Below is a small trained network, with its code and all its weights. Each question gives an input and a class and asks what happens when units are switched off, that is, made to give their printed mean instead of their output.

import numpy as np


def w(rows, s, z=0):
    codes = np.array(rows[::2]) - 128.0
    scale = np.full(codes.shape[1], s)
    scale[-1] = z or s
    return codes * scale


def f(y):
    return y / 2 * (1 + np.tanh(0.7978845608 * (y + 0.044715 * y**3)))


def log_softmax(a):
    a = a - a.max(-1, keepdims=True)
    return a - np.log(np.exp(a).sum(-1, keepdims=True))


def net(x, mask):
    res = np.array(x, float).reshape(1, 5) / 4 @ E
    y = f(res @ A[0][:, :-1].T + A[0][:, -1])
    res = res + np.where(mask, y, B[0][:, -1]) @ B[0][:, :-1]
    return log_softmax(res[-1] @ U[:, :-1].T + U[:, -1])


A, B = {}, {}
E = w([
[104,125,146,169],'x0',
[130,127,129,122],'x1',
[11,138,69,92],'x2',
[155,18,60,112],'x3',
[125,122,139,115],'x4',
],0.011)
A[0] = w([
[239,124,175,175,130],'N0',
[121,20,89,136,146],'N1',
[192,115,177,194,134],'N2',
[122,46,93,108,67],'N3',
[121,229,145,128,112],'N4',
[110,201,169,124,67],'N5',
[87,116,173,140,19],'N6',
[137,134,86,64,243],'N7',
[225,168,75,137,90],'N8',
[120,57,113,124,41],'N9',
[127,42,56,125,90],'N10',
[129,215,114,118,151],'N11',
[107,196,185,90,6],'N12',
[1,162,21,114,114],'N13',
[60,133,104,98,21],'N14',
[124,243,141,129,112],'N15',
[3,132,77,101,102],'N16',
[120,226,163,110,118],'N17',
],0.0093,0.0024)
B[0] = w([
[156,199,191,28,221],'N0',
[119,59,18,181,202],'N1',
[188,221,225,53,193],'N2',
[119,62,86,155,177],'N3',
[41,77,68,198,196],'N4',
[89,108,103,154,181],'N5',
[150,125,124,102,128],'N6',
[184,140,146,146,167],'N7',
[86,140,151,83,161],'N8',
[32,77,147,175,153],'N9',
[43,94,66,168,199],'N10',
[99,88,88,158,173],'N11',
[127,44,48,177,173],'N12',
[175,247,149,39,254],'N13',
[143,185,198,104,165],'N14',
[94,85,80,213,205],'N15',
[194,254,207,46,230],'N16',
[99,79,35,195,201],'N17',
],0.0079,0.0088)
U = w([
[214,254,205,32,5],'0',
[94,52,36,250,251],'1',
],0.0079,0.00021)

Each question gives the input, the list of numbers given to net, and the class t.
The units are the neurons (one row each of A and B). Each row of codes is followed by its name. A weight is (code - 128) times the scale printed after its matrix; where a second scale follows, it is the last column's (A, B and U).
mask holds one flag per neuron, in row order. A switched-off neuron (its flag False) gives its mean, the last column of its row in B, instead of its output. The means were averaged over made-up inputs and are rounded, as every weight is.
A unit's drop is (log p(t) with every unit on - log p(t) with that unit switched off) / (log p(t) with every unit on - log p(t) with every unit switched off).
unit that matters most: the unit with the biggest drop
k most important neurons: the k neurons with the biggest drops, biggest first
drop when u is switched off: that unit's drop, to one decimal
input [8,1,-8,8,0], class 0: 2 most important neurons : [N0, N2]
input [-3,2,-2,3,4], class 1: 4 most important neurons : [N16, N13, N2, N14]
input [2,6,6,6,-1], class 0: 2 most important neurons : [N16, N13]
input [1,-4,3,-4,7], class 1: 2 most important neurons : [N0, N2]
input [0,-4,-6,6,-8], class 0: unit that matters most : N0
input [5,-6,5,4,-1], class 0: 2 most important neurons : [N16, N13]
input [-4,4,-3,4,6], class 1: 3 most important neurons : [N16, N13, N1]
input [8,-4,-2,1,-8], class 0: drop when N4 is switched off : 0.1
input [4,5,6,-8,-1], class 1: drop when N17 is switched off : 0.1
input [-6,-4,-7,-8,3], class 1: drop when N16 is switched off : 0.2
input [4,0,3,3,-6], class 0: drop when N4 is switched off : 0.3
